The symbols move the nodes like this.
s843: !>s206, %>s798, *>s605
s712: !>s465, %>s578, *>s601
s992: !>s850, %>s122, *>s238
s562: !>s844, %>s791, *>s377
s605: !>s91, %>s636, *>s658
s63: !>s578, %>s273, *>s683
s238: !>s820, %>s960, *>s206
s844: !>s960, %>s584, *>s798
s739: !>s601, %>s683, *>s711
s487: !>s553, %>s909, *>s634
s850: !>s17, %>s822, *>s820
s553: !>s658, %>s706, *>s613
s706: !>s972, %>s634, *>s169
s694: !>s273, %>s565, *>s137
s306: !>s201, %>s301, *>s273
s760: !>s815, %>s17, *>s607
s791: !>s584, %>s91, *>s744
s822: !>s406, %>s238, *>s851
s439: !>s221, %>s274, *>s17
s724: !>s683, %>s137, *>s604
s756: !>s137, %>s782, *>s447
s565: !>s724, %>s756, *>s742
s428: !>s744, %>s658, *>s855
s578: !>s575, %>s739, *>s468
s221: !>s782, %>s760, *>s998
s998: !>s337, %>s607, *>s122
s909: !>s706, %>s392, *>s357
s734: !>s636, %>s487, *>s706
s91: !>s377, %>s428, *>s568
s711: !>s565, %>s90, *>s782
s294: !>s122, %>s129, *>s844
s575: !>s306, %>s601, *>s694
s584: !>s843, %>s377, *>s653
s201: !>s712, %>s63, *>s739
s406: !>s607, %>s820, *>s129
s960: !>s851, %>s843, *>s296
s129: !>s511, %>s562, *>s584
s511: !>s238, %>s844, *>s843
s357: !>s169, %>s306, *>s63
s782: !>s742, %>s815, *>s337
s137: !>s540, %>s742, *>s439
s899: !>s392, %>s712, *>s575
s337: !>s274, %>s992, *>s822
s90: !>s756, %>s221, *>s815
s851: !>s129, %>s206, *>s791
s273: !>s739, %>s724, *>s540
s634: !>s613, %>s357, *>s201
s815: !>s447, %>s998, *>s992
s855: !>s487, %>s111, *>s392
s601: !>s301, %>s468, *>s565
s653: !>s605, %>s734, *>s553
s744: !>s653, %>s568, *>s487
s636: !>s428, %>s553, *>s972
s798: !>s296, %>s653, *>s636
s820: !>s294, %>s851, *>s562
s296: !>s791, %>s605, *>s428
s17: !>s998, %>s406, *>s294
s169: !>s899, %>s201, *>s578
s301: !>s63, %>s694, *>s724
s604: !>s90, %>s439, *>s760
s392: !>s634, %>s465, *>s306
s607: !>s992, %>s294, *>s511
s972: !>s855, %>s613, *>s899
s658: !>s568, %>s972, *>s111
s377: !>s798, %>s744, *>s734
s683: !>s468, %>s540, *>s90
s468: !>s694, %>s711, *>s756
s613: !>s111, %>s169, *>s712
s206: !>s562, %>s296, *>s91
s274: !>s760, %>s850, *>s406
s111: !>s909, %>s899, *>s465
s540: !>s711, %>s604, *>s221
s742: !>s604, %>s447, *>s274
s447: !>s439, %>s337, *>s850
s465: !>s357, %>s575, *>s301
s122: !>s822, %>s511, *>s960
s568: !>s734, %>s855, *>s909

The rows follow the links: the fewer symbols apart two nodes are, the more alike their rows tend to be.

Each row is also shifted at random along 7 hidden directions that mean nothing.

Some nodes, each with a row of numbers:
s137: 338 118 115 -225 80 -128 141 166 133 -135 12 61 120 -279 38 16 66 -223 -171 53 321 -36 12 132 232 -580 335 106 -57 100 34 -130 -186 -34 129 -55 -70 -143 255 297 -89 240 -466 366 112 -159 166 -184 211 104 -57 300 55 -373 103 -142 -7 -230 80
s756: -623 75 -37 -217 44 -85 91 -146 -203 276 203 -55 143 129 275 -125 18 322 -199 41 -34 -132 232 328 -164 228 156 -50 42 -65 1 -52 -298 -2 -54 -132 -64 -144 47 -101 -51 -137 264 217 7 160 87 -497 96 16 202 -50 -223 267 -234 -9 -78 -268 103
s636: 1226 -44 204 251 53 222 219 60 -42 -141 -279 -165 171 -90 -282 90 -128 32 -48 -48 313 -395 33 3 132 -562 184 11 -57 47 81 37 2 29 -71 119 -86 207 21 -217 -18 -24 -221 -191 -41 -86 70 217 8 250 -154 82 141 13 142 254 208 -16 33
s683: 483 -31 79 -201 273 -14 221 -19 -228 156 389 -128 -7 -142 208 -76 -154 88 -255 -109 6 341 -339 -236 -404 38 -268 -281 -41 -167 -198 227 6 -337 -167 1 -156 -96 11 -131 -105 -424 89 91 162 -185 191 -351 -15 -81 -103 -223 -296 438 -347 196 -91 -417 136
s782: 40 120 -130 -247 -22 -162 -150 -33 -192 14 270 239 11 -208 247 119 273 22 -150 77 235 254 -91 -2 11 -376 25 88 -160 -35 37 77 -223 -40 61 52 -94 -194 82 271 -212 -36 -441 63 10 196 110 -231 244 34 -87 240 -234 -169 -63 -482 -88 -111 2
s734: 790 -134 216 251 -36 180 -38 276 242 -257 -387 -3 118 39 -286 68 -179 -409 280 -37 -77 82 -121 -179 151 343 -109 -108 21 240 -149 -233 279 52 28 -68 202 258 -65 92 182 183 72 -73 200 -160 -102 392 -189 82 -22 118 337 -285 197 35 -202 151 52
s855: 72 -88 117 226 -23 182 276 -3 -58 -96 -397 -173 183 -107 -114 -90 -208 180 275 -192 324 -290 -111 101 191 -286 164 234 -181 -159 4 175 159 -196 76 -113 66 106 108 -101 -61 -223 -218 0 -76 -430 -5 128 90 169 115 -237 446 36 96 305 207 -82 -115
s468: 679 -60 120 -135 199 -177 -53 195 210 -236 13 25 -291 -239 -96 -36 -235 -322 -70 24 -175 -188 -103 -191 250 -196 46 37 -102 82 251 -142 152 45 219 65 -39 -87 233 251 160 375 -108 252 108 72 -3 -5 -120 -287 -196 86 -22 -335 228 -61 -5 -72 202
s822: -306 122 -202 -200 -289 -178 -35 -292 262 -39 -103 90 -439 -8 -85 -75 31 -59 47 261 -96 -192 181 99 48 -294 93 204 200 -262 106 57 30 20 102 72 97 -202 117 39 61 275 212 14 -348 -295 -267 60 67 -190 98 -166 276 -262 115 406 490 285 -186
s447: -386 151 -52 -198 88 -173 -58 -151 -208 16 283 106 -69 -127 139 121 122 50 -422 172 153 -124 20 -5 -121 -524 31 21 37 -138 107 99 -220 20 -109 149 -66 -190 25 35 -78 -12 -122 -111 -75 287 -74 -251 83 41 -186 134 -404 -42 -81 -93 -10 -128 21
s129: -950 147 -52 114 -20 -2 -240 -52 3 -73 56 84 0 82 -182 284 296 -3 -317 220 90 -274 271 49 84 -477 176 18 153 147 182 -66 -240 397 -121 284 -91 69 -211 -73 -30 286 -124 -333 -114 520 -83 133 -41 186 -225 467 -314 -211 210 -209 44 264 -48
s601: -43 -50 -93 38 145 -86 -72 -92 -270 95 156 -88 -197 -83 155 -140 -38 492 -76 -178 -190 -553 224 213 216 1 237 133 -296 -83 463 -40 -182 176 219 110 -441 -72 206 -143 84 38 -66 186 -191 447 185 -263 -26 -222 7 -181 -181 249 3 -272 219 -172 180
s428: 1145 -62 34 228 191 -40 9 21 271 4 138 -276 184 216 -2 -78 110 -88 -157 25 72 32 119 138 -219 -28 5 -89 170 111 -63 247 139 -2 -189 -35 465 197 -450 -45 -76 -205 165 -293 200 170 -176 72 -244 240 -50 363 -295 120 116 345 -284 196 -235
s201: -1329 -111 235 221 153 189 161 233 -263 -156 -365 -71 307 -164 -127 64 -236 173 38 -177 197 -618 129 157 486 -139 403 114 -282 182 319 -302 -125 287 232 3 -391 103 274 -44 107 177 -362 205 3 202 281 8 75 112 -7 57 222 -120 155 -366 80 -275 323
s899: 604 -196 76 8 184 103 353 22 137 -101 9 -215 -330 -330 -74 -176 -424 -90 174 -244 -65 271 -563 -458 -164 -125 -420 -111 -100 -236 -117 374 467 -549 -16 97 -81 68 154 -134 -10 -283 -36 53 69 -775 112 168 -104 -255 -180 -555 324 290 -38 685 300 -108 -45
s91: 233 -71 -19 222 -196 151 -16 -126 -225 6 -256 160 131 111 -27 96 -109 67 301 -64 60 282 -289 -202 -185 364 -402 12 -42 -185 -221 194 240 -241 -176 -95 323 87 -171 -86 -60 -480 112 -403 -15 -156 -221 177 -44 113 105 -256 232 133 -154 64 -101 109 -165
s998: -9 91 213 -145 -240 128 105 13 -307 -21 -426 303 239 21 -133 283 -308 -119 22 165 83 75 -137 -181 -99 305 -123 -222 189 -1 -310 -403 -118 36 -122 -49 -97 -164 182 -15 115 94 162 -34 -39 -207 45 -118 93 61 83 -148 154 -169 -253 -158 -162 -223 342
s791: 208 29 -48 50 -282 175 118 -138 -18 82 -310 48 49 117 -46 28 5 131 293 -18 99 159 -13 52 -80 153 -122 54 73 -197 -257 52 90 -184 -95 -145 133 44 -43 -90 -30 -181 142 -143 -139 -402 -74 149 119 115 184 -242 354 90 -92 236 168 146 -197
s63: -485 -87 -96 -10 48 10 -123 176 -182 35 241 138 72 -235 201 16 150 91 181 -285 107 463 -326 -171 105 157 -167 7 -300 73 -56 55 -15 -116 166 -68 -340 6 152 207 -162 -175 -585 252 163 -2 395 0 157 -71 -19 -79 31 54 -151 -600 -140 -187 69
s392: -138 -224 -6 315 59 191 -288 165 -255 112 52 -4 -119 46 -8 33 -143 253 227 -359 -491 13 -93 -224 80 911 -267 -223 -209 187 128 -218 75 290 108 146 -544 267 -7 -215 220 -4 120 -10 72 469 299 210 -218 -313 -89 -313 -45 350 -135 -543 -117 -64 292
s739: -5 -111 49 43 207 -136 -32 -72 -360 -9 -54 12 121 -103 124 -68 -215 217 -76 -65 8 -428 -49 85 120 98 91 128 -226 -53 249 -6 -49 -52 93 -31 67 -98 83 10 27 -196 -47 33 -46 391 -64 -306 -102 -55 18 -71 -154 -2 5 -215 -160 -270 159
s465: -424 -208 180 167 146 110 -19 414 85 -115 -72 15 288 -46 -32 7 -134 -314 188 -186 -93 326 -259 -229 58 542 -147 -179 -124 308 -194 -246 183 -65 95 -144 91 148 -31 227 70 -14 -136 157 429 58 180 117 -122 34 -20 186 95 -127 23 -317 -525 -134 193
s604: 140 25 23 -325 -82 -274 -51 59 53 -91 -101 277 53 0 204 -18 -130 -300 137 187 -49 269 -153 12 -22 445 -121 86 30 -5 -173 -156 125 -182 94 -282 529 -293 85 454 57 72 115 249 109 -112 -238 -226 -2 -67 221 106 140 -455 -24 -206 -440 -70 -25
s406: -615 199 -56 -234 -221 58 171 -322 -284 123 -47 173 134 -113 118 129 106 172 -52 137 452 265 -124 27 -230 -505 -87 108 65 -294 -269 231 -156 -297 -187 -27 -6 -206 71 -21 -272 -363 -223 -195 -212 -430 20 -189 359 259 58 -178 135 130 -268 146 182 -83 -156
s377: 760 -46 -81 164 -132 93 5 -203 -128 39 -252 -27 -42 29 -107 -4 -51 232 166 6 72 -269 79 108 30 -98 -10 160 -29 -151 73 142 42 -38 -26 5 77 94 -3 -144 4 -167 55 -288 -239 -61 -140 175 3 68 75 -267 215 50 52 212 242 167 -199
s820: -185 110 -28 -92 -166 -167 -203 37 118 -277 -189 356 95 -70 -59 270 69 -537 70 296 271 411 -312 -256 -65 -258 -236 110 141 -50 -252 76 151 -267 -140 -35 716 -167 -147 471 -123 -76 -185 -322 66 -133 -405 89 43 194 -4 364 103 -652 117 -89 -382 258 -236
s815: -335 41 51 -340 -9 -168 271 -291 -20 -46 -162 0 -351 -10 -48 -50 -511 -97 -166 251 -174 -243 -140 -201 -262 -82 -210 -45 269 -411 -56 132 199 -341 -149 43 247 -282 186 -182 143 -10 573 -88 -225 -449 -345 -228 -116 -287 -6 -502 117 8 -110 805 258 -89 44
s724: -442 -38 268 -19 157 144 295 60 -510 -108 -195 30 247 -220 -83 136 -396 197 -284 -46 245 -500 -59 -49 147 -372 171 -71 -157 -34 164 -190 -197 16 21 95 -422 -79 306 -199 58 -103 -172 24 -31 115 199 -306 72 113 -105 -74 -49 50 -82 -123 3 -492 408
s122: 447 202 -188 -110 -220 -8 -26 -351 -311 260 87 83 -51 96 142 56 195 414 -148 90 79 -104 212 177 -177 -76 33 59 118 -208 9 113 -292 45 -122 68 -132 -141 -6 -211 -128 -183 148 -168 -315 67 -65 -226 136 54 139 -248 -148 297 -248 7 249 22 -127
s273: 133 -97 39 11 275 -213 -137 31 -174 -8 182 -34 121 70 249 -95 -98 38 -187 -64 -124 -139 -43 58 3 326 -5 27 -145 40 182 20 5 17 46 -109 283 -113 -114 99 45 -127 144 50 167 558 -143 -316 -172 -29 38 157 -394 -27 -1 -294 -482 -123 112

Start here and follow the symbols in turn, left to right. Where do you end up?
Answer with the node's name.
252 -128 26 199 74 172 268 -118 61 219 -70 -340 81 308 -27 -277 -163 289 206 -165 -151 -61 136 229 -173 513 -16 -84 38 -37 -141 136 154 -117 -67 -147 77 198 -130 -405 27 -265 511 41 2 -277 -15 8 -133 7 205 -322 173 485 -121 544 106 -1 -75
* * ! ! !: s169
-31 140 -107 -50 -133 -30 -222 -98 25 -30 111 193 -100 32 -32 193 244 -126 -152 181 35 120 34 -80 -132 -239 -80 3 141 -43 -15 85 -68 79 -163 112 115 -43 -147 73 -63 61 -46 -288 -70 196 -185 99 37 53 -100 185 -187 -149 15 -84 -1 232 -132
! ! % * !: s843
197 110 -79 -116 -206 -83 -14 -305 -113 41 -145 140 11 82 83 88 -9 63 -22 206 192 7 -39 18 -254 -123 -133 92 144 -277 -143 218 1 -230 -182 -59 404 -222 -105 -5 -98 -208 192 -263 -197 -119 -321 -124 97 90 109 -84 17 -81 -100 228 7 72 -206
! % % *: s798
225 299 -6 -262 -76 119 299 -250 -138 120 44 -63 -81 -150 -32 72 166 308 -317 138 379 -313 260 242 6 -936 376 24 136 -200 75 69 -402 64 -90 181 -572 -172 258 -268 -160 112 -205 70 -341 -373 232 -204 364 149 -107 -83 17 191 -110 295 653 -128 45
* * * * %: s487
320 -82 136 202 65 129 207 48 181 2 -164 -260 202 170 -101 -95 -104 -77 107 -63 64 81 -57 67 -98 172 -45 -87 95 43 -196 93 231 -205 -111 -104 281 178 -188 -139 15 -189 240 -105 154 -295 -43 113 -143 183 81 -17 135 158 -8 502 -96 30 -111
* % ! ! !: s111
360 -3 -89 103 -198 -48 -94 -73 273 -226 -377 25 -170 2 -216 -17 -13 -163 282 78 -9 -237 77 55 243 -227 115 296 -26 -76 143 48 183 -26 102 1 353 10 18 128 80 191 8 -147 -124 -201 -324 344 -34 9 78 -15 438 -360 334 241 235 359 -249
% ! %: s636
175 -115 255 258 219 184 116 202 -333 8 -141 -96 521 -25 15 46 -268 137 -53 -236 165 -119 -65 2 55 240 -4 -156 -216 184 6 -127 -39 11 -18 -66 -130 191 -27 -121 36 -285 -124 -47 219 273 211 -136 -88 234 -6 117 -113 154 -77 -315 -376 -330 267
! ! ! * !: s201
80 100 -205 -341 40 -307 -160 -48 189 57 426 78 -241 -115 262 -116 327 -93 -138 109 1 273 15 81 -11 -253 78 125 11 -11 60 133 -104 -14 120 11 47 -219 31 326 -129 154 -193 253 45 81 9 -215 79 -129 -26 217 -217 -164 44 -171 -8 48 -123
% ! *: s17
214 -16 -197 14 -335 173 -229 65 244 -43 -61 267 -170 -76 -45 145 283 -277 527 -64 -75 827 -312 -274 15 307 -401 26 1 59 -328 -31 214 -108 34 -62 -17 108 -70 282 -79 59 -270 -74 48 -382 87 508 146 -56 42 -110 421 -138 -50 -262 21 328 -244
* * ! % % %: s465
19 35 193 -143 56 20 180 85 -180 -28 -106 19 164 -129 64 55 -177 36 -110 18 130 -214 30 118 128 -94 240 -58 -62 75 15 -259 -251 96 93 -42 -306 -128 287 6 46 168 -113 271 41 -26 210 -267 144 41 51 28 33 -92 -62 -197 -36 -328 299
* % !: s815
-712 185 -258 -187 -155 -3 -300 -135 158 312 354 -50 -334 310 37 -113 467 251 -189 196 -335 -209 626 419 58 174 345 -50 241 117 203 -292 -420 647 107 149 -516 -32 -55 -159 72 546 270 203 -185 450 146 -63 78 -190 13 107 -288 124 24 -276 313 241 67
% % * % ! *: s428
-52 -120 60 182 1 256 182 75 114 -8 -155 -179 37 -17 -189 -77 -77 47 240 -185 27 141 -116 -68 0 108 -104 -110 -13 28 -156 55 143 -98 -14 -23 -183 258 26 -184 -24 -81 -37 6 57 -459 199 301 15 62 -32 -239 340 226 -13 275 231 58 -27
* ! ! * * *: s468
569 138 67 -252 -182 46 53 16 41 -61 -213 153 -110 9 -151 104 -36 -210 -4 240 -43 33 43 -25 0 5 92 -90 216 -15 -124 -332 -150 149 -23 19 -178 -115 213 45 111 433 98 137 -83 -248 62 13 110 -88 -20 15 184 -201 -28 -3 114 -7 177
! % * ! % !: s851
-639 -149 33 9 -44 205 136 52 -509 144 -118 96 119 -156 185 -32 -267 343 322 -346 -46 302 -336 -131 -11 629 -273 -43 -321 -47 -161 -47 37 -258 69 -156 -375 -8 263 -96 -49 -400 -158 195 38 -198 352 -117 111 -90 176 -540 308 372 -381 -343 -53 -391 207
* ! * * !: s221
-1157 -162 36 104 276 -37 1 101 161 260 328 -317 49 267 97 -301 3 174 -19 -179 -436 -73 239 207 -69 703 93 -162 4 232 94 -87 41 201 82 -97 -72 164 -154 -186 124 13 423 237 220 340 115 -106 -266 -131 94 40 -269 365 -12 0 -166 -48 127
% % * *: s782
238 116 129 -125 -89 121 -33 35 -402 -37 -139 279 125 -112 -13 324 -79 5 -255 120 113 -71 -107 -173 -40 -120 -38 -183 41 19 -49 -322 -302 192 -81 177 -323 -124 122 -40 33 54 -154 -93 -83 231 151 -150 119 75 -128 31 -169 -82 -196 -448 -98 -236 310
* * ! %: s960
-219 -121 112 64 170 -35 307 -42 -31 29 -144 -330 34 66 -7 -293 -304 321 8 -155 -101 -700 321 371 192 82 397 147 -114 -39 271 -52 12 28 203 -95 -69 -36 183 -192 124 45 275 323 -65 -28 -4 -203 -85 -67 176 -226 103 181 127 341 240 -205 99
% % * ! %: s604
-185 101 -22 -323 47 -287 143 -107 267 -35 38 -80 -230 -142 164 -234 -33 -133 -69 182 19 -86 27 156 -9 -336 163 162 59 -193 43 124 18 -185 134 -123 232 -313 185 167 1 196 96 327 -64 -347 -120 -233 102 -144 99 -7 101 -234 103 349 170 -54 -114
* ! * ! ! !: s337
